Below is a small trained network, with its code and all its weights. Each question gives an input and a class and asks what happens when units are switched off, that is, made to give their printed mean instead of their output.

import numpy as np


def w(rows, s, z=0):
    codes = np.array(rows[::2]) - 128.0
    scale = np.full(codes.shape[1], s)
    scale[-1] = z or s
    return codes * scale


def norm(h):
    return h / np.sqrt((h * h).mean(-1, keepdims=True) + 1e-5)


def f(y):
    return np.maximum(y, 0)


def log_softmax(a):
    a = a - a.max(-1, keepdims=True)
    return a - np.log(np.exp(a).sum(-1, keepdims=True))


def net(x, mask):
    res = np.array(x, float).reshape(1, 2) / 4 @ E
    u = 0
    for l in range(3):
        y = f(norm(res) @ A[l][:, :-1].T + A[l][:, -1])
        res = res + np.where(mask[u : u + 6], y, B[l][:, -1]) @ B[l][:, :-1]
        u += 6
    return log_softmax(norm(res)[-1] @ U[:, :-1].T + U[:, -1])


A, B = {}, {}
E = w([
[184,55,31,240,118,65,85,145,197,102,48,182],'x0',
[195,90,95,62,82,119,219,2,150,133,92,101],'x1',
],0.0012)
A[0] = w([
[39,184,136,171,169,118,103,195,147,172,139,69,72],'L0N0',
[94,13,221,156,77,91,172,114,233,34,117,123,2],'L0N1',
[202,6,126,131,197,34,106,64,234,95,74,80,102],'L0N2',
[125,164,80,178,84,104,59,106,121,112,151,192,117],'L0N3',
[89,149,144,108,135,177,115,121,172,107,188,76,149],'L0N4',
[84,160,234,57,93,206,163,12,126,152,208,72,184],'L0N5',
],0.0012,0.0031)
B[0] = w([
[140,104,99,171,153,114,95,159,114,110,121,118,152],'L0N0',
[125,105,202,168,62,201,214,47,49,252,238,245,128],'L0N1',
[119,142,84,154,148,142,120,163,144,148,122,168,180],'L0N2',
[141,127,118,121,161,133,175,142,144,125,129,162,152],'L0N3',
[162,109,117,118,106,116,147,164,117,116,144,152,172],'L0N4',
[153,131,79,175,127,119,131,141,165,152,97,176,253],'L0N5',
],0.0033,0.003)
A[1] = w([
[127,117,88,167,152,87,60,172,116,135,120,172,150],'L1N0',
[176,110,79,97,144,124,193,107,160,104,79,153,167],'L1N1',
[126,95,171,66,100,136,136,54,142,127,103,32,18],'L1N2',
[145,63,107,67,98,125,165,23,97,99,128,55,54],'L1N3',
[140,205,208,2,110,249,204,97,46,215,224,88,8],'L1N4',
[141,158,98,156,153,126,137,165,105,158,122,149,144],'L1N5',
],0.0026,0.0013)
B[1] = w([
[134,140,146,72,117,161,157,87,102,159,144,108,255],'L1N0',
[93,159,178,119,134,146,102,168,96,110,150,104,247],'L1N1',
[77,103,243,138,157,174,71,126,115,67,204,86,143],'L1N2',
[44,57,206,76,219,222,26,192,128,97,197,42,172],'L1N3',
[168,103,3,221,114,38,168,149,153,134,55,213,233],'L1N4',
[161,131,147,90,103,110,143,103,124,78,124,104,210],'L1N5',
],0.0032,0.0033)
A[2] = w([
[147,74,147,119,132,183,76,76,206,99,87,99,127],'L2N0',
[52,140,111,122,137,101,180,157,118,134,194,87,180],'L2N1',
[141,163,151,47,54,98,209,38,121,152,112,69,87],'L2N2',
[46,14,202,74,188,180,65,70,214,102,166,10,7],'L2N3',
[21,140,198,183,230,107,46,159,95,136,209,117,59],'L2N4',
[157,102,4,186,75,21,212,86,172,202,61,220,53],'L2N5',
],0.0031,0.0017)
B[2] = w([
[166,129,171,121,143,124,95,151,72,118,182,116,165],'L2N0',
[121,95,52,195,137,87,107,106,191,129,63,164,162],'L2N1',
[90,199,153,92,65,191,183,78,160,229,69,104,151],'L2N2',
[253,147,152,50,185,218,84,224,7,107,191,101,193],'L2N3',
[233,105,172,34,167,207,117,148,37,103,193,69,197],'L2N4',
[63,122,6,194,197,67,224,198,155,118,51,240,254],'L2N5',
],0.0037,0.0052)
U = w([
[48,83,2,223,209,42,216,225,196,71,34,238,253],'0',
[236,85,218,31,212,233,44,233,12,45,233,36,253],'1',
[47,245,203,45,25,227,217,54,207,233,38,67,196],'2',
[35,29,234,196,69,24,32,26,232,36,213,32,3],'3',
[44,41,213,205,61,27,22,31,220,20,212,28,3],'4',
[37,43,229,178,82,23,35,17,220,47,211,43,3],'5',
[24,23,229,178,67,33,27,42,230,30,196,26,3],'6',
],0.0042,0.0033)

Each question gives the input, the list of numbers given to net, and the class t.
The units are the neurons (one row each of A and B). Each row of codes is followed by its name. A weight is (code - 128) times the scale printed after its matrix; where a second scale follows, it is the last column's (A, B and U).
mask holds one flag per neuron, layer by layer. A switched-off neuron (its flag False) gives its mean, the last column of its row in B, instead of its output. The means were averaged over made-up inputs and are rounded, as every weight is.
A unit's drop is (log p(t) with every unit on - log p(t) with that unit switched off) / (log p(t) with every unit on - log p(t) with every unit switched off).
The circuit of an input: a set's keep is (log p(t) with only the set's units on - log p(t) with every unit switched off) / (log p(t) with every unit on - log p(t) with every unit switched off). Starting from the 12 units with the biggest drops (on a tie, the unit counted first), units are removed one at a time, each time the one whose removal leaves the highest keep (on an exact tie, the one counted first), for as long as the keep stays at least 0.8.
units of the circuit, in order: the units of the circuit, biggest drop first
top k neurons: the k neurons with the biggest drops, biggest first
top k neurons in layer l: the k neurons of layer l with the biggest drops, biggest first
drop of u: that unit's drop, to one decimal
input [0,-4], class 1: units of the circuit, in order -> L2N5
input [7,-8], class 1: units of the circuit, in order -> L1N4, L2N5
input [4,5], class 1: top 3 neurons -> L0N5, L1N4, L1N1
input [-2,2], class 2: top 2 neurons -> L0N5, L1N4
input [-2,3], class 2: top 4 neurons -> L0N5, L1N4, L2N5, L1N1
input [-1,1], class 2: top 3 neurons -> L1N4, L0N5, L1N1
input [3,5], class 1: top 2 neurons -> L0N5, L1N4
input [-6,-6], class 0: top 2 neurons -> L1N4, L1N3
input [0,2], class 2: top 3 neurons -> L1N4, L1N3, L1N1
input [-3,1], class 2: top 3 neurons -> L0N5, L1N4, L2N5
input [3,-3], class 2: top 3 neurons in layer 1 -> L1N0, L1N3, L1N4
input [3,-7], class 1: drop of L1N4 -> 2.6
input [1,-8], class 1: drop of L2N1 -> 0.0
input [-7,6], class 0: units of the circuit, in order -> L1N4
input [-8,4], class 0: drop of L1N4 -> 3.0
input [-4,-3], class 0: drop of L0N2 -> 0.9
input [3,0], class 2: top 3 neurons in layer 1 -> L1N3, L1N4, L1N0
